Here is a tiny trained network, its code and every weight. The questions are about switching its units off for an input and a class, where a switched-off unit gives its printed mean instead of its output.

import numpy as np


def w(rows, s, z=0):
    codes = np.array(rows[::2]) - 128.0
    scale = np.full(codes.shape[1], s)
    scale[-1] = z or s
    return codes * scale


def norm(h):
    return h / np.sqrt((h * h).mean(-1, keepdims=True) + 1e-5)


def f(y):
    return np.maximum(y, 0)


def log_softmax(a):
    a = a - a.max(-1, keepdims=True)
    return a - np.log(np.exp(a).sum(-1, keepdims=True))


def net(x, mask):
    res = np.array(x, float).reshape(1, 8) / 4 @ E
    u = 0
    for l in range(2):
        y = f(norm(res) @ A[l][:, :-1].T + A[l][:, -1])
        res = res + np.where(mask[u : u + 8], y, B[l][:, -1]) @ B[l][:, :-1]
        u += 8
    return log_softmax(norm(res)[-1] @ U[:, :-1].T + U[:, -1])


A, B = {}, {}
E = w([
[146,169,100,66,146,207,98,103,118,121],'x0',
[211,116,113,52,104,141,111,124,112,155],'x1',
[62,147,104,177,40,95,165,145,58,119],'x2',
[139,60,234,125,107,57,137,76,178,145],'x3',
[88,169,95,177,148,122,132,157,115,128],'x4',
[163,118,159,170,193,74,218,122,45,98],'x5',
[157,171,80,129,161,112,202,2,161,56],'x6',
[65,204,198,57,129,82,90,172,171,201],'x7',
],0.0076)
A[0] = w([
[164,132,203,84,139,54,113,116,181,199,144],'0.n1',
[126,138,137,45,91,116,139,87,154,156,23],'0.n2',
[139,83,161,183,113,96,173,101,133,154,19],'0.n3',
[2,145,168,173,60,39,160,158,100,146,156],'0.n4',
[127,132,132,154,219,147,126,211,112,114,3],'0.n5',
[163,107,87,135,76,155,133,179,63,149,101],'0.n6',
[88,171,73,221,146,132,141,81,190,118,142],'0.n7',
[112,217,104,80,194,111,157,89,67,75,50],'0.n8',
],0.0083,0.0032)
B[0] = w([
[137,124,128,127,108,61,72,190,92,82,233],'0.n1',
[152,193,158,155,179,102,110,142,114,111,166],'0.n2',
[160,129,132,83,145,154,158,77,138,112,172],'0.n3',
[2,28,96,158,133,92,140,92,124,200,255],'0.n4',
[126,143,145,188,175,157,154,170,74,155,160],'0.n5',
[163,136,111,127,107,197,107,200,96,118,190],'0.n6',
[121,125,101,68,180,123,87,118,204,57,219],'0.n7',
[122,152,130,128,218,202,183,114,99,124,195],'0.n8',
],0.0089,0.0071)
A[1] = w([
[114,155,74,181,101,142,193,94,159,72,74],'1.n1',
[111,89,143,117,181,112,184,56,105,130,150],'1.n2',
[167,49,121,179,132,73,194,63,110,55,134],'1.n3',
[180,255,117,120,152,134,198,107,87,113,24],'1.n4',
[143,179,174,40,94,190,114,146,95,193,3],'1.n5',
[202,132,101,114,128,147,195,52,145,109,93],'1.n6',
[66,148,140,207,81,33,155,190,140,208,32],'1.n7',
[155,119,211,70,160,34,111,145,159,187,220],'1.n8',
],0.0094,0.0034)
B[1] = w([
[126,235,101,67,153,79,73,142,115,62,196],'1.n1',
[154,180,84,178,99,96,170,142,154,214,218],'1.n2',
[207,128,178,167,39,63,123,92,211,177,243],'1.n3',
[128,165,184,178,216,211,132,184,98,129,186],'1.n4',
[206,110,102,206,97,65,139,111,123,101,167],'1.n5',
[35,100,126,158,141,84,92,188,94,176,200],'1.n6',
[2,58,186,69,168,194,148,130,33,191,228],'1.n7',
[121,87,128,81,119,109,25,200,99,9,254],'1.n8',
],0.009,0.0071)
U = w([
[9,24,153,98,149,117,81,188,29,138,206],'0',
[204,154,144,73,114,49,27,141,178,10,174],'1',
[43,172,52,5,149,203,113,49,163,87,74],'2',
[147,114,144,74,116,147,207,79,90,92,2],'3',
[172,190,134,160,252,254,171,181,81,99,141],'4',
[225,112,56,147,50,180,109,178,42,130,132],'5',
[178,38,213,166,27,83,197,68,145,213,76],'6',
[110,173,99,225,192,50,241,37,187,186,139],'7',
],0.013,0.0056)

Each question gives the input, the list of numbers given to net, and the class t.
The units are the neurons (one row each of A and B). Each row of codes is followed by its name. A weight is (code - 128) times the scale printed after its matrix; where a second scale follows, it is the last column's (A, B and U).
mask holds one flag per neuron, layer by layer. A switched-off neuron (its flag False) gives its mean, the last column of its row in B, instead of its output. The means were averaged over made-up inputs and are rounded, as every weight is.
A unit's drop is (log p(t) with every unit on - log p(t) with that unit switched off) / (log p(t) with every unit on - log p(t) with every unit switched off).
The circuit of an input: a set's keep is (log p(t) with only the set's units on - log p(t) with every unit switched off) / (log p(t) with every unit on - log p(t) with every unit switched off). Starting from the 12 units with the biggest drops (on a tie, the unit counted first), units are removed one at a time, each time the one whose removal leaves the highest keep (on an exact tie, the one counted first), for as long as the keep stays at least 0.8.
circuit, biggest first: the units of the circuit, biggest drop first
most important unit: the unit with the biggest drop
k most important neurons: the k neurons with the biggest drops, biggest first
top k neurons in layer l: the k neurons of layer l with the biggest drops, biggest first
drop of u: that unit's drop, to one decimal
input [2,2,6,-1,-2,-5,3,-4], class 2: most important unit => 1.n3
input [-1,1,3,4,-2,0,4,-7], class 6: 4 most important neurons => 1.n3; 0.n8; 1.n8; 0.n2
input [5,4,-1,0,0,-6,6,3], class 4: circuit, biggest first => 1.n4; 0.n4; 0.n2
input [-6,8,-6,3,0,7,-6,2], class 1: 2 most important neurons => 0.n4; 1.n8
input [-3,4,5,-6,2,-4,4,-5], class 4: circuit, biggest first => 0.n4; 1.n4
input [2,-3,-8,2,-5,-1,7,-7], class 7: top 2 neurons in layer 1 => 1.n8; 1.n2
input [-4,7,3,6,-5,-7,1,-6], class 1: 3 most important neurons => 0.n4; 1.n7; 0.n2
input [7,0,-6,3,3,7,-5,-1], class 4: 3 most important neurons => 0.n5; 0.n4; 1.n7
input [0,-5,-5,3,3,7,-1,0], class 7: top 2 neurons in layer 0 => 0.n5; 0.n3
input [4,-6,-1,1,-7,2,7,2], class 7: top 2 neurons in layer 1 => 1.n2; 1.n8
input [-8,-7,-6,-2,-2,-6,-5,-8], class 4: circuit, biggest first => 0.n4; 1.n8
input [3,7,0,7,1,2,-8,-4], class 1: circuit, biggest first => 0.n4; 1.n7
input [-7,-5,-3,8,1,0,-6,-6], class 6: 2 most important neurons => 1.n3; 0.n3
input [-2,-6,-6,8,-6,7,6,1], class 1: 4 most important neurons => 1.n8; 0.n1; 0.n4; 1.n7
input [-3,-3,4,3,0,-4,-1,-6], class 6: circuit, biggest first => 1.n3
input [-7,-5,0,2,-4,-1,8,8], class 0: 2 most important neurons => 0.n4; 1.n7
input [-3,-7,-5,-6,-5,5,-7,-1], class 4: top 2 neurons in layer 0 => 0.n5; 0.n4
input [1,-1,8,8,1,-7,3,-7], class 7: top 2 neurons in layer 1 => 1.n8; 1.n1
input [4,7,6,1,7,6,1,3], class 4: top 2 neurons in layer 0 => 0.n8; 0.n6
input [2,6,-4,2,2,3,7,3], class 4: circuit, biggest first => 1.n4
input [5,-2,-3,0,-5,0,-3,-4], class 5: top 3 neurons in layer 0 => 0.n7; 0.n4; 0.n8
input [7,-5,4,2,7,3,4,-1], class 7: 2 most important neurons => 1.n2; 1.n8
input [-2,-3,-2,-7,-7,-2,1,6], class 1: 3 most important neurons => 0.n4; 1.n7; 1.n5
input [-5,0,-8,8,1,1,-2,1], class 1: top 2 neurons in layer 0 => 0.n4; 0.n3
input [-3,5,-2,-6,1,6,-6,-3], class 4: top 3 neurons in layer 0 => 0.n5; 0.n4; 0.n1
input [8,-5,-3,6,5,-5,0,-7], class 2: top 3 neurons in layer 1 => 1.n8; 1.n3; 1.n5
input [4,1,4,7,5,-1,6,-2], class 7: circuit, biggest first => 1.n2
input [3,4,-3,-5,7,-4,-6,-6], class 5: top 2 neurons in layer 0 => 0.n8; 0.n7
input [6,-5,2,-6,-8,0,1,0], class 4: drop of 1.n7 => 0.0
input [-4,6,1,1,-8,1,-1,3], class 1: drop of 0.n4 => 0.5
